In the rows, 128 means zero.
Each row has a class, written as a number after it.
[132 136 138 155 176 141 160 137 157 138 140 120  89 114 103 126  78  95
 114 134  89 104 128 154 137 155 112  82  54 112 156 172 120 167 147 158
 142]  2
[165 150 127 145 109  86 120 105 117 189 130  96 133 105 149 203  94 100
 165 188 119 169 173 119 133 110 140 136 140 126 186 161 120 110  66 104
  94]  8
[139 136  85 116  85  69 116 113 137 111 109 127 126 168  90 169 111 110
 131 121  98 170 110 146 132  90  92 107 154 157 141  99  94 179  55 129
 187]  0
[143 159 136 152 174 138 140 120 123 178  97 146 108  84  62 151 115  66
 122 177  92 110 138 106 120 146 123  83  82 130 161 128  87 156 117 128
 148]  7
[153 114  96 148  85  70 111 100 108 102 120 128 127 140 117 168 112 113
 157 167  62 158 111 133 170 110  95 106 144 104 155 114  63 155  59 135
 164]  12
[175 123  72 130  99  62 160 113 125 115  90 168 149  96  83 192  75  97
 150 158  95 129 133  99 103 107  97  89 177 101 125 138  62 178  78  97
 199]  12
[198 124  73 129 114  70 136 113 126 197 134 133 172  84 138 182 120 135
 164 165 128 116 144 139  96  90 129 131 150 136 153 144 120  85  37  86
  92]  12
[195 141 136 116 163  86  98 116 159 172 113 106 123 144 138 160 127 116
 152 160 142 168 152 128  89  86 112 129 101 115 170 117 132  99  33 136
 101]  6
[161 147 115 116 114  74 136 110 126 191 122  98 153 101 154 171 136 102
 150 173 143 152 125 130 112 121 159 120 171 146 154 149 142 100  76  77
  96]  10
[165 146  99 125 103  98 117  78 106  72 112 162 118 124  95 156 109  88
 135 179 107 148 110 146 126 106 147 103 147 148 172 104  91 167  94 105
 149]  4
[106 136 117 171 169 141 136 145 140 197 131 114 113 169  59 105  99  84
 130 155  73 148 128 158 126 155 132  95  58 156 174 120 122 140 132 137
 128]  10
[167 152 105 104 118  58 111  97 138 167 119 106 156 117 123 196 126  95
 157 157 150 155 126 122 111  95 118 120 126 161 163 159 130 118  49 106
 116]  0
[154 133  62 142 116  92 153 117 110 126 112 145 121 129  86 182 127  91
 124 172  50 140 108 163 136 131 135  87 163 177 164 108  86 156  97 111
 173]  9
[183 128  94 131 133  91 138  93  98  86 147 162 118 111 110 177 100  89
 134 149 125 120 112 137 153  95 107  80 187 152 144 111 112 183  75 141
 171]  12
[126 129 134 152 189 100 158 141 135 158 115 129 122 110  83 162  81 121
 128 155  82  80 129 122 109 170 122 108  76 131 150 145 120 156 122 120
 153]  4
[125 116 136 172 187 100 180 162 107 157 121  96 120 114  82 168  61  82
 123 163  78 113 141 125 117 163  86 119 101 103 154 105 130 156 170 129
 150]  9
[122 142 152 164 142 109 122 144 129 155 121 124 103 119  94 158  91 115
 132 157 103 102 117 115 157 141 107  88 110 111 159  98 129 155  98 151
 145]  12
[173 128  98 155 100  91 172  92  95 151 131 113 158 141 117 181 110 105
 159 167 113 126 160 123 114  93 114 125 152 116 140 151 154  84  84 111
 135]  8
[152 120  56 127 112  52 130 111 103 107 123 132 136 150  88 151  97  96
 144 186  87 124  97 147 158 135 126  98 171 112 144 132  72 174 125 106
 179]  4
[126 149  84 106  98 160  81 116 116  91 123 185 131 131 111 105 149  97
 123 134 100 159 119 118 129 104 155 114 110 139 154 119  79 186 101 158
 165]  3
[142 146 159 152 184 148 140 107 130 121 106 171  99  87  89 114  91  86
 133 165  70 109 162 116 115 146 153  93  14 128 159 150  94 141 150 168
 139]  5
[173 130 126 148 162  57 106  82 109 131 111 132 153 115  98 171 118 101
 162 168 105 138 135 122 121 111 132 141 124 144 140 155 146  90  79  99
 132]  4
[176 125 103 118 105 100 125  78 129 128 105 121 141 108 113 169 113  91
 151 167 116 144 133 149 100 107 128 126 144 142 165 145 101 109  77  95
 100]  4
[211 110 132 134 145  99  87  87 138 158 144 108 136 124  94 155 143  98
 157 202 102 122 142 113  96  87 123 105 121 154 161 182 110  89  75 113
 112]  1
[188 173  94 169 103  92  98 119 141 163 122 105 137 130 127 155 138  97
 181 167 133 174 143 111 116  84 127 100  89 101 165 185 133  92  50 123
 137]  7
[128 110 126 108  91 117 156 101  89 124 111 163 127 133  70 169  81 105
 136 166 124 126 121  87 108 118  75 144 141 101 155  87  66 209 118 128
 153]  11
[117 128 161 170 159 118 168 118  93 154 116  98  90 101  73 121 118  60
 112 164  19 114 135 144 173 165 141 112 109 128 174 141 148 120 173 162
 143]  9
[146 144  78 137 103  86  83 113 117 105  86 144 134 135  89 147 111 113
 145 151  76 156 113 130 153 105  99 107 105 136 154  99  81 160  83 145
 188]  5
[157 154  69 116 137  79 130  86 104 119 109 152  99 129  72 171  89  78
 135 171  99 116 101 122 131 102 103  92 101 133 157 119  73 171  84 149
 200]  3
[131 154  62 116  67 117 147  91 129 122 103 146 114 133  95 154 125  97
 129 151  81 128 105 147  95 113 146  91 213 158 163 140  53 174  70 111
 157]  7
[146 140  86 105 118  71 121 105 135 154 111 118 111 130  87 155 104  99
 126 170  79 128  94 149 146 129 124  81 217 134 167 145  56 185 113 137
 154]  1
[148 130  84 135  89 100 125  77 102  78 128 150 129 129 105 155 117 106
 133 134  81 124 129 143 159  90  92 102 109 148 119 147  89 147  65 147
 178]  2
[148 120 107 119 119 124 127 100 115 127 134 141 121 151  92 136 146  94
 129 131  63 155 141 136 140 117 127  83 143 165 133 145  64 163 104 158
 165]  1
[110 120 162 156 175 163 166 145 129 186 116 149 121 143  69  98 128  90
 125 137 110 149 127 132 110 150 114  96  42 109 137  86 122 162 173 141
 131]  10
[163 108 102 100  95 117 150  96 107 124 139 151 107 133 100 129 129  97
 107 166  76 132 139 133 128  96 121  95 157 121 145 123  86 186 107 144
 168]  2
[105 125 176 160 187 151 121 162 151 135 106 133  98 126  98 158 107 105
 113 138  76 136 140 123 132 168 115 103 115 136 143 111 125 160 130 164
 139]  9
[185 122 103 124 129 105 158 111  83 111 106 193 161 123  83 136 129 110
 155 143  60 138 121 122 104  96 123 116  72 100 148  98  68 185  74 128
 192]  12
[168 142 102 144 124  68 156 102 119 186 125 118 161 119 118 164 110 103
 161 159 131 147 136 128 102  96 121 121 168 122 145 163 158 108  64 118
 117]  10
[149 123 103 122 105  95  98  93 124  86  99 156 145 127 109 135 141  76
 149 167  99 111 115 123 117 102 132  83 130 133 134 137  55 165  86 126
 177]  6
[159 125 124 128  83  99 138  72 114 156 125 117 130 111 138 190 125  88
 153 177 128 151 151 100 114 108 118 129 118 148 164 153 120  89  81 102
 115]  11
[150 132 110 135 171 142  95 125 113 169 122 134 117 112  51 109 136  41
 126 185  93 105 117 111 140 134 137  88  36 135 165 141 109 140 158 136
 166]  3
[126 103 155 137 159 186 155 129 135 140 118 114 117 116 117 102 107  80
 115 165  92 134 154 139 144 164 116 118  73  79 157 122  99 133 206 137
 114]  8
[138 149 102 140 138  66 150 118 123 196 150 100 127 146 132 167  80 124
 152 163 137 144 150 137  90 114 150 135 137 168 152 134 144  96  68  92
 104]  10
[179 139 116 139  88  92 116  84 128 170 100 104 139 112 126 164 147  84
 173 153 105 179 157 122  98  87 132 129 138 121 141 171  94  79  47  96
 114]  7
[134 120  86 134 111 115 150  71 140 118 105 181 113 117  70 171 103  85
 133 163 100 115  90 122 110 119  91  82 153 154 172 154  89 187 117 144
 186]  11
[166 154 116 161  92  57 116 103 108 122 112  81 132 113 129 174  81 102
 172 157 110 144 144 118 131  97 109 130 105 116 164 154 141  99  73 125
 135]  5
[168 141  98 120  78  83 122  93 121 182 130 133 137  96 138 207 100 109
 167 178 166 124 154  95 108  91 115 123 128 149 159 167 109 114  49 108
 119]  11
[101 140  76 122  92  66 110  80 123  81 111 136 109 146 124 140  66 105
 147 182 101 126  88 156 124 125 143 105 196 130 166 118  58 168 141 133
 139]  5
[141 132  75 120 103  86 129  84 127 117 104 165 125 137  63 175 118 103
 125 162  73 135 106 135 130 116 112  95 169 159 137 143  74 166  81 108
 171]  2
[ 90 154 130 130 172  79 154 151 132 173 119  91 127 162 101 125 101 123
 124 147  72 103 117 133 139 168 133 120  16 120 154 120 122 123 133 140
 159]  0
[131 122 156 164 154 166 164 119 121 124 138 142 125 112  89 101 127  71
 124 130  71 144 118 161 115 150 157 108  97 155 165 142 126 174 148 119
 118]  10
[136 127  92 110 110 107 136 116 144 137 120 146  99 176 110 161  82 113
 138 165  85 131 120 123 115 128 118  96 130 129 167 133  63 186  76 154
 184]  11
[117 146 144 173 177  87 173 129 122 167 131 101  89 170  70 135 105 109
 134 130  68 144 103 158 140 158 122  93  69 121 153 115 116 140 173 139
 148]  1
[153 145  82  96 122 134 140 122 138 140 107 151 105 128 105 138 118  99
 121 151 118 143 131 122  82 116 135  93 141 139 150 112  53 181 100 113
 174]  7
[113 128 136 138 173 120 141 146 153 162 120 135 129 126  78 108 100  93
 119 156  61 111 152 125 120 158 138 103  18 127 144 150  89 147 150 139
 155]  0
[105 150 131 176 134  99 143 132 121 126  90 116 108 133  83 126  87 103
 120 148  61 114 122 143 140 156 135 100  76 123 144  85 127 119 163 122
 163]  5
[ 98 144 125 153 158 125 178 133 122 204 114  99  87 128  81 137  79  84
 120 162  75 131 134 151 151 176 140 107  83 122 185 123 113 139 193 121
 140]  8
[135 135 110 140  70  61 126  86 133 118  97 131 118 107 114 184 117 112
 123 165  90 112 112 138 131  97 107  98 249 130 155 112  98 162  44 133
 135]  6
[168 111 134  99 153 128 112  97 107 147 128 145 158 119 131 154 141  88
 143 189 114 104 172 107  80  98 154 127 176 157 138 151 132  91  74 146
 100]  9
[ 95 149 135 177 152 109 150 141 125 206 145  92  97 128  70 139  76 107
 103 142  71 102 129 161 161 152 110 116 114 133 181 129 165 145 128 152
 105]  2
[108 103  52 126  87 114 129  83 111 105 115 160 135 154  73 122 119  97
 144 149  82 126 103 162 121 119 112 103 123 155 149 125  53 166 135 130
 165]  4
[150 130  99 116  78 126 131  97 119  95 108 137 121 138 112 184 108 105
 137 193  78 128 129 121 115 122 139 102 138 153 167 129  50 161  77  88
 170]  8
[165 125  80 139 111  81 140 109 136 173 123 125 154 129 108 181  93 119
 173 160 123 133 140 108  84  93  89 115 121 112 163 157 114 110  53 128
 130]  12
[187 152 110 142  98  68 141 103 104 206 132  93 149 109 104 200 130 109
 165 162 122 131 122 139 108  92 114 110 141 145 179 146 115 125  53 104
  93]  1
[166 129  93  98 115  84 142 107 107 136 130 136 100 144 115 149 125  81
 134 151 116 121 137 143 130 101 140  80 147 151 135 111  63 178  79 137
 170]  6
[173 136 107 131 112  79 110  98 138 171  98 125 144  96 116 180 105 108
 168 170 114 128 143 122  88  99 125 117 129 140 160 161 104 113  63 118
 111]  5
[152 145  65 161 117  89 101 119 121 136 130 144 127 159  74 174  98  84
 165 175 124 159 107 131 115 102 101  87 154 133 160 126  53 197  77 115
 158]  7
[ 98 142 156 153 129 111 174 151 128 191 117  90  92 129 107 143 117 106
 114 131  84  83 149 128 122 154 133  91  74 135 149 106 123 138 109 139
 144]  6
[181 143 136 139  99  90 157  81 104 150 128 117 129 103  93 198 110  92
 155 152 131 131 158  93  94  78  95 120  95 134 148 179 149 117  55 114
 131]  2
[ 98 148 116 180 154 108 155 156 134 207 127 114 124 141  73 155  94 100
 120 150  73 134 128 137 118 161 135  92 114 174 167 116 142 157 105 109
 145]  10
[130 127  83 131 100  56 140 110 122 170 113 112 136 136 145 193  98 140
 169 153 118 153 134 144  76  90 106 147 147 134 157 117 107 106  70 121
 122]  9
[151 135 108 151  99 123  96 105 110  94 117 177 153 123  81 132 154 109
 139 173  75 119  90 141 153 109 138  92 141 162 143 122  94 175  54 121
 159]  10
[163 142 131 131 187  94 149 134 127 159 132  94 121 122  99 145 103  83
 141 166  79  74  84 164 119 166 158  76  82 144 168 159  76 162 147  99
 144]  1
[114 144 165 159 195 106 179 100 118 143 115 112 112 104 117 151  77  86
 113 149  74 113 137 148 116 165 138 117 107 126 178 127 160 131 142 145
 114]  4
[156 138 103 132  77  60 104 117 102 144 139  80 117 146 131 148  84  98
 173 184 107 122 149 125 148 113 153 119 146 113 148 165  95 116  90 128
 120]  5
[118 124  79 111  97  98 136 120 133 137 136 138  95 181 112 143 105 152
 111 141  81 154 115 160 134 110 102 113 149 124 151  88  78 186  88 151
 158]  2
[140 132  65 128  95 135 115  94 121 115 105 192 121 151  64 123 140 119
 126 158 104 145 123 128 109  83  99 102 160 130 128  81  57 162  86 143
 169]  7
[159 128  99 125 132  61  65  82 123 158 131 108 155 122 143 155 122  94
 163 192  91 100 158 135 117  91 151 129 129 176 160 173  86  80  17 124
 107]  6
[163 158  61 119  88 109 120 109 117 149 140 124 134 130 123 130 129  95
 146 122 139 157 149 133 122  85 149 133 136 135 140 165 146  91  82 132
 127]  3
[218 125 126 145 137  82  83 105 127 157 145 103 147 109 133 175 154 119
 142 175  97 137 139 141 129  82 121 110 148 166 155 134 129  95  41 106
 112]  1
[158 127  81 134 100  85  96  88 127  62 117 170 124 141 132 154 119 116
 158 153 103 146  91 162 123  96 134  88 149 153 139 114  64 175  92 130
 167]  5
[129 140 115 145 111 114 181  71 127 109 117 161 115 110  94 156 117 100
 117 160  81 126 105 148 108 126 141  90 195 168 156 136 122 153  94 120
 132]  10
